Each row has a name. Each piece below is followed by the name of the row it came from, unless a question asks for something else. Each question is about the rows just above it. Places in a row count from 1.

k46: [ 34  21 -29  22  56 -21  -8]
k834: [ 22  34  21  56 -29 -33  15]
k778: [ -7  89  43 -75 -26 -77  13]
k110: [-28  -7  -9   3 -10  21   1]
k316: [-10  20  23 -14  13  -7  -2]
What comes right after [23] in the named rows?
[-14]
Row and place where [-28  -7  -9   3] starts:
k110, 1
Row and place where [-14  13] starts:
k316, 4
Right after [-33] comes
[15]
Which row holds [ 21 -10] read backwards?
k110
[ 56  22 -29  21  34] is which row, read backwards?
k46

k253: [  3  11  -1  -2  -6   9  17 -14]
k5: [-10 -10 -10  16  13  -2 -19  -2]
k312: [ -7  -1  -2   9 -11 -11 -11   6]
k15: [21 28 12 42 19 54 29  8]
k429: [  6  12  14  27  51  59  20 -29]
k709: [ -5  -1  -3   8 -21 -19 -13  18]
k757: [ 39  22   9 -11  29  52  53  -5]
k449: [ 22   0  -1 -20 -27 -11 -10  73]
k589: [  2  -4  -1 -17   9   1   6 -11]
k216: [-11   3  -2   3  -6  -1   0 -20]
k206: [-24 -11  -3   2  -1 -15 -21 -21]
Every place of [-10] in k5:
1 2 3
What comes right after [-7] in the named rows?
[-1]
Changed k206: [-24 -11  -3   2  -1 -14 -21 -21]. Place and old value:
6, [-15]

k655: [ -8 -58 -32  -1  56  64 -31  43  -2  32  40 -64  32 -66  17 -10 -20 -26
 -29]
k209: [ 24 -72  -3 -22  16  65 -57  31 -42  11  -7 -52   1 -70  11  -3  -4 -53
 -26]
k571: [ 28 -15 -26 -13  46  40 -69  54 -48 -16  26 -44 -14 -34  -1 -14 -17 -49
 -23]
Every place of [-16] in k571:
10
The entry that follows [31]:
[-42]
Right after [-52] comes
[1]

k75: [ 32  -4 -46  -9 -64  34  25  24   5  16  18  18 -49  12  15  35 -67  14
  37 -58  25  37 -41  14  -5 -21  31  51  15  26  -7  18  27  26  18  13
  33 -67  35 -18 -12  22   0   1 -67   6]
k302: [-23  13  15   9  26 -17 -29 -25   8 -16 -28 -11   2 -30 -25   4  16  -2
   7   2   4  -1   5  -9 -21 -17 -18 -26 -25   0  -4 -29 -13   3 -24 -29
 -24  17   6 -16 -41 -20   8  25   4   8]
k857: [-12 -44 -15   2 -19 -18   7  -2 -11   1   1   8  25  57  14 -41 -23   2
   1  23  29 -66 -12  35  57  59 -13 -19  10 -36 -24   4   0 -11   2   6
  -4   7 -60  22  54  -6 -55  32  10 -48]
k842: [  0  24  26 -22  27 -10   2  -5   2   2   3  -3   6  -5  -4  16  34  -1
 -25   9 -46  22  10  -9  -4   3  -1   1  -2  17  14   1  -4   2  -3  -3
   1  19  26  -4  -3  -4  31 -45  20  26]
k339: [ 15 -31  10  23  21  18  11   5  -6  10  22  18  20 -22   1 -13   6   3
  30  21  14 -18   8 -14  64 -31   4   7  11  -8   3  23  12  22  13  12
  14  25 -17   1 -27  11 -33  27  13 -26]
k614: [ 12  -1 -32 -29 -29  15  17  12   4  12  20  19  -6  59  32   5 -32   8
 -11 -25  -3   6 -23  32  58  62  18  19  17   7 -15  11  -2  -6  18  28
  12 -38   1  21  67   4 -14 -43  -4  -8]
k490: [-32  33  15  -9  12 -26 -28 -19   0 -18 -30 -17  -1   8 -11   8  31 -20
 -32   2 -31  18  15  -9   1  25 -26 -18 -17   6  19 -23 -18 -28 -19 -16
 -20   7  20  -8  19 -18  31 -26  18  29]
k639: [ 32   4 -33 -17 -48  43  25  36   3  21  26  24 -38 -14  15  65 -39  30
  48 -46   7  50 -15  10 -19 -34  38   4  24  50 -12  30  24  33  35  26
  36 -45  55 -26 -23  28   7 -10 -36   7]
k108: [ 26 -16  -7 -35   0  28  30 -22  -4  14  30  18   4  22  10  15  -8  12
   9   5 -17   1  -4  11  16  27  17  18  24  22 -11  27  29  17  25  32
  18   1  -7  11  15  18 -13 -39   1  -7]
k617: [-42  -9 -13  50 -27 -50 -39 -11  -7 -34 -36 -31  -3 -16 -28  -8 -19 -24
  -2 -14  31  -7  -7 -11  -9 -15 -32 -30 -27 -18   3 -37 -31 -34 -38 -38
 -36 -27  -8 -28 -11 -35  -6  73 -32  -7]
[11 -4] is which row, read backwards?
k108
Where does [ 24   5  16  18  18 -49  12  15  35] start? Give its row and place.
k75, 8
Changed k108: [ 26 -16  -7 -35   0  28  30 -22  -4  14  30  18   4  22  10  15  -8  12
   9   5 -17   1  -3  11  16  27  17  18  24  22 -11  27  29  17  25  32
  18   1  -7  11  15  18 -13 -39   1  -7]. Place and old value:
23, [-4]
Which row holds [-50 -27  50 -13] read backwards?
k617
Every place of [65] in k639:
16
Where does [ 15 -31  10  23  21  18  11   5  -6  10  22  18  20 -22   1 -13   6   3
  30  21  14 -18   8 -15  64 -31   4   7  11  -8   3  23  12  22  13  12
  14  25 -17   1 -27  11 -33  27  13 -26] differ from k339, and what was there?
24, [-14]
Where does [ 12  -1 -32 -29 -29  15  17  12   4  12  20  19  -6  59  32   5 -32   8
 -10 -25  -3   6 -23  32  58  62  18  19  17   7 -15  11  -2  -6  18  28
  12 -38   1  21  67   4 -14 -43  -4  -8] differ from k614, and what was there?
19, [-11]

k654: [-75 -68 -65  51 -87  89 -49 -65]
k425: [ 66  74   3 -64 -58  64  48 -69]
k811: [-61 -17  84  -2  82   4  31  48]
k240: [-23 -29  19  36 -53  16 -79  26]
k353: [-17  75  85  56  54 -59 -61 -36]
k915: [-80  14  56 -22  70 -80  45 -81]
k667: [-71  56  15  69  16  10  88  24]
k918: [-63 -71 -64 -21 -61  13  64  67]
k53: [-48  75  56  54 -36  85 -59 -61]
k41: [ 48  60 -42 -23  66  -6  65 -13]
The entry that follows [-63]:
[-71]
[ 75  56  54 -36  85 -59 -61] begins in row and place
k53, 2

k914: [ -2 -24  73 -24 -20 -12 -21 -20]
k887: [ -2 -24  73 -24 -61   7  14 -24]
k421: [ -2  74  73 -24 -61   7  49 -41]
Where does [ -2 -24  73 -24 -19 -12 -21 -20] differ from k914, and what was there?
5, [-20]
Changed k421: [ -2  74  72 -24 -61   7  49 -41]. Place and old value:
3, [73]
At which places does k887 hold [73]?
3
Every place of [-20] in k914:
5 8

k286: [ 15  14  14  -8  11  27   9 -13  16   6 -41  -7  -1  28 -32   7  -2 -41
 -15  18 -51  14 -25 -40  37  -9   6 -40 -26  43  29  17  -6  33 -44  14
 -13  13  -4   2   2 -20  15  30  15  -7]
k884: [ 21  38   6 -17   3  10   5  -9   1  -6 -31  11  -4  16 -21   8   0  17
   1 -27 -27   3 -25 -30  30 -10   4  -6 -16  33  25  19 -11  13 -25   7
 -16  21 -20   2  10 -32  -1  14  21  -5]
k318: [ -1  29  -4 -41  -8 -13   1 -10 -24 -31 -33  48 -10   5 -14   4   3  13
  28   9  -2 -13 -40 -32  37 -16   2  49 -10  37  33  35 -27 -12  -9  -2
 -30  46 -59   5  28 -71 -29  -5  43  -2]
k263: [ 16  22   3 -12   1   4   2  -5  -2  -6 -18   9  -3   9 -11   5   0   9
   3   7 -14   1 -16 -18  18  -6   2   1  -9  20  15  13  -8   6 -13   3
 -10  14 -15   2   7 -22  -3   7  14  -2]
[15 13] begins in row and place
k263, 31
Changed k286: [ 15  14  14  -8  10  27   9 -13  16   6 -41  -7  -1  28 -32   7  -2 -41
 -15  18 -51  14 -25 -40  37  -9   6 -40 -26  43  29  17  -6  33 -44  14
 -13  13  -4   2   2 -20  15  30  15  -7]. Place and old value:
5, [11]
Right after [-33] comes
[48]
Which row holds this, read backwards? [28 -1]
k286
Places of [5] in row k884:
7
Which row holds this, read backwards? [ -9 -12 -27  35  33  37 -10  49   2 -16  37]
k318

k223: [-10  -3  -2  57   8  48  -3]
k384: [ 14  -1  17 -91  32 -11 -23]
k753: [11  0  2 33 27 35 17]
k675: [  6  -7   1 -48 -27  13  -2]
k466: [-18   2  -6  14 -11 -12 -23]
Which row holds [ -2  13 -27] read backwards?
k675
Which row holds [35 27 33  2  0] read backwards?
k753

k238: [ 68  74 -45  44]
k676: [68 30 30 75]
k405: [ 31  30 -45  14]
k226: [68 30 30 68]
Which row holds this, read backwards? [ 14 -45]
k405
Every place of [30] in k226:
2 3
[ 44 -45  74] is which row, read backwards?
k238
At which places does k676 hold [75]?
4
Places of [-45] in row k238:
3
find: [68 30 30 68]
k226

k232: [ 67 -14   8 -24]
k412: [ 35  -7 -47  55]
k169: [-43  22  31  -6]
k777: [ 13  35 -37 -38]
k977: [-23 -31  -7  43]
k324: [-25  -9  43  10]
k477: [  7 -48  21 -29]
k124: [-46   8 -17  19]
k27: [ 67 -14   7 -11]
Changed k124: [-46   8 -16  19]. Place and old value:
3, [-17]
Which row holds [ 21 -48] read backwards?
k477

k177: [  1 -40  -6   5  18  14  36  57  13 -53 -41 -12  -3  25  48 -62 -32  41
  57  64 -34 -59  10 -68 -15 -69   3 -14  -4]
k533: [-18   4  -2  -4 -21 -12   0 -12 -12  10  44  -1 -38   4 -48  32  14 -27
  -7  -1  -1   5 -10   6  12 -20 -14 -14 -11]
k151: [ 26  27  -3  17  31  16  11 -42   0 -24  10  21  39  29 -13 -45   9 -14
 -53 -48  31  28  11  -1  -9  33  29  45  25]
The entry that follows [-68]:
[-15]
Right after [48] comes
[-62]
Which row holds [-12 -21  -4  -2   4 -18] read backwards?
k533
Row and place where [ 29 -13] starts:
k151, 14
Changed k533: [-18   4  -2  -4 -21 -12   0 -12 -12  10  44  -1 -38   4 -48  32  14 -27
  -6  -1  -1   5 -10   6  12 -20 -14 -14 -11]. Place and old value:
19, [-7]

k489: [-10 -14  27   4  41  52  -4  -4 -10 -11  -2 -22  12  -5  15  11  27   7
 -14  -1  55  31  45 -14 -19 -26 -14  -7 -35  12 -57   3  31  34  19 -46
  12   3  11]
k982: [  3 -10  -1  18  -6  -4  -5  16 -15  20  13  -5  -5   5 -17  -9  18  -4
   9   1   3  -3  -5 -26 -15  -4  22   7  -7  11  -3  14   9   1  11  11
  30  -8  13]
k860: [  9   4  16 -31  -6 -33  30  22  -5 -22  48 -50 -76  55 -32  12  60  22
  39 -19  13  49  21  20   9   1  12 -32  -9 -68  32  -7  37  59  58  26
 -26 -37  60]
k357: [-32  15 -24  15   0 -30 -14  -4  15 -55  60 -57  10  51 -42  10  37  32
 -12  12  -4 -13 -72   0  -4 -11  15   6 -37  -4 -22  28  15  -6  -4 -25
  -8  25 -10]
What comes right after [59] in the named rows?
[58]
Every place of [-4] in k357:
8 21 25 30 35
Places of [12] in row k489:
13 30 37

k889: [ 12  25 -13 -26 -13   9]
k609: [ 14  19 -14  74   0  -4]
k16: [ 25 -13 -26 -15   9   9]
[ 25 -13 -26 -13   9] begins in row and place
k889, 2
Which row holds [ -4   0  74 -14] read backwards?
k609

k695: [ 32  37  33 -82  37 -48  13  51]
k997: [ 32  34  28 -45  57  16  34  33]
k815: [ 54 -81 -25  31  18  27  34 -62]
k696: [ 31 -81 -25  27  28  28  -1  28]
k784: [ 56   1  26  31 -78  48  41 -62]
Which row holds this, read backwards? [ 33  34  16  57 -45]
k997
Every place of [57] in k997:
5
Right after [-82] comes
[37]
What comes right after [-78] in the named rows?
[48]
[ 31 -81 -25  27  28  28] begins in row and place
k696, 1
Where does [ 54 -81 -25  31  18  27] start? Give its row and place.
k815, 1
Every place of [27] in k696:
4

